Here is a tiny trained network, its code and every weight. The questions are about switching its units off for an input and a class, where a switched-off unit gives its printed mean instead of its output.

import numpy as np


def w(rows, s, z=0):
    codes = np.array(rows[::2]) - 128.0
    scale = np.full(codes.shape[1], s)
    scale[-1] = z or s
    return codes * scale


def f(y):
    return np.maximum(y, 0)


def log_softmax(a):
    a = a - a.max(-1, keepdims=True)
    return a - np.log(np.exp(a).sum(-1, keepdims=True))


def net(x, mask):
    res = np.array(x, float).reshape(1, 5) / 4 @ E
    y = f(res @ A[0][:, :-1].T + A[0][:, -1])
    res = res + np.where(mask, y, B[0][:, -1]) @ B[0][:, :-1]
    return log_softmax(res[-1] @ U[:, :-1].T + U[:, -1])


A, B = {}, {}
E = w([
[235,94,93,103,26,70,179,181],'x0',
[81,7,57,136,9,118,123,126],'x1',
[115,120,102,120,76,140,87,123],'x2',
[95,255,100,25,100,162,79,147],'x3',
[150,141,212,138,160,133,166,150],'x4',
],0.0092)
A[0] = w([
[108,167,108,66,92,90,135,139,183],'n1',
[124,186,113,110,150,161,85,143,18],'n2',
[85,145,115,120,114,151,98,173,104],'n3',
[97,145,143,45,63,121,112,121,210],'n4',
[134,142,147,87,168,119,51,102,48],'n5',
[130,223,121,117,153,254,124,111,98],'n6',
[216,179,71,52,87,151,168,197,160],'n7',
[66,89,116,159,135,198,110,92,254],'n8',
[158,194,91,106,149,174,117,179,108],'n9',
[155,68,132,141,82,89,119,193,66],'n10',
[129,123,130,96,137,61,63,124,96],'n11',
],0.0096,0.0026)
B[0] = w([
[128,166,146,65,117,107,106,66,204],'n1',
[49,99,193,177,83,205,169,199,196],'n2',
[136,103,127,133,128,159,149,111,175],'n3',
[206,164,182,162,184,113,183,106,220],'n4',
[92,143,105,129,61,121,192,173,184],'n5',
[87,224,60,192,80,160,66,193,254],'n6',
[208,109,203,77,182,153,98,51,252],'n7',
[191,129,245,79,251,153,114,94,237],'n8',
[102,83,160,102,82,168,215,175,205],'n9',
[95,104,66,195,78,150,254,179,214],'n10',
[80,130,154,188,137,100,94,144,145],'n11',
],0.0065,0.0091)
U = w([
[149,243,246,82,254,71,66,4,178],'0',
[220,30,194,87,216,129,133,3,202],'1',
[52,135,58,125,65,121,194,194,4],'2',
],0.0052,0.0028)

Each question gives the input, the list of numbers given to net, and the class t.
The units are the neurons (one row each of A and B). Each row of codes is followed by its name. A weight is (code - 128) times the scale printed after its matrix; where a second scale follows, it is the last column's (A, B and U).
mask holds one flag per neuron, in row order. A switched-off neuron (its flag False) gives its mean, the last column of its row in B, instead of its output. The means were averaged over made-up inputs and are rounded, as every weight is.
A unit's drop is (log p(t) with every unit on - log p(t) with that unit switched off) / (log p(t) with every unit on - log p(t) with every unit switched off).
The circuit of an input: a set's keep is (log p(t) with only the set's units on - log p(t) with every unit switched off) / (log p(t) with every unit on - log p(t) with every unit switched off). Starting from all 11 units, units are removed one at a time, each time the one whose removal leaves the highest keep (on an exact tie, the one counted first), for as long as the keep stays at least 0.8.
units of the circuit, in order: the units of the circuit, biggest drop first
top k neurons: the k neurons with the biggest drops, biggest first
drop of u: that unit's drop, to one decimal
input [4,1,-5,-8,5], class 2: top 3 neurons	[n10 n7 n8]
input [4,5,-8,-3,4], class 2: units of the circuit, in order	[n10]
input [-6,-3,-3,3,4], class 2: units of the circuit, in order	[n6 n7 n5]
input [-6,0,-8,2,2], class 2: units of the circuit, in order	[n7 n6]
input [5,7,-1,3,7], class 1: top 2 neurons	[n7 n6]
input [3,2,-2,6,-4], class 1: top 3 neurons	[n6 n7 n9]
input [-1,6,8,-1,-7], class 1: top 2 neurons	[n8 n6]
input [1,8,-5,-3,8], class 2: top 2 neurons	[n10 n7]
input [3,6,3,1,0], class 1: top 2 neurons	[n6 n4]
input [6,5,-3,1,-4], class 1: top 2 neurons	[n7 n6]
input [6,-2,7,8,-6], class 0: top 2 neurons	[n7 n1]
input [8,4,-5,-7,2], class 2: top 2 neurons	[n10 n8]
input [0,-1,-2,7,3], class 2: drop of n7	-0.7
input [-7,6,5,4,-3], class 0: units of the circuit, in order	[n8]
input [-1,-7,4,3,6], class 2: drop of n6	0.1
input [7,5,3,5,3], class 1: drop of n7	0.5
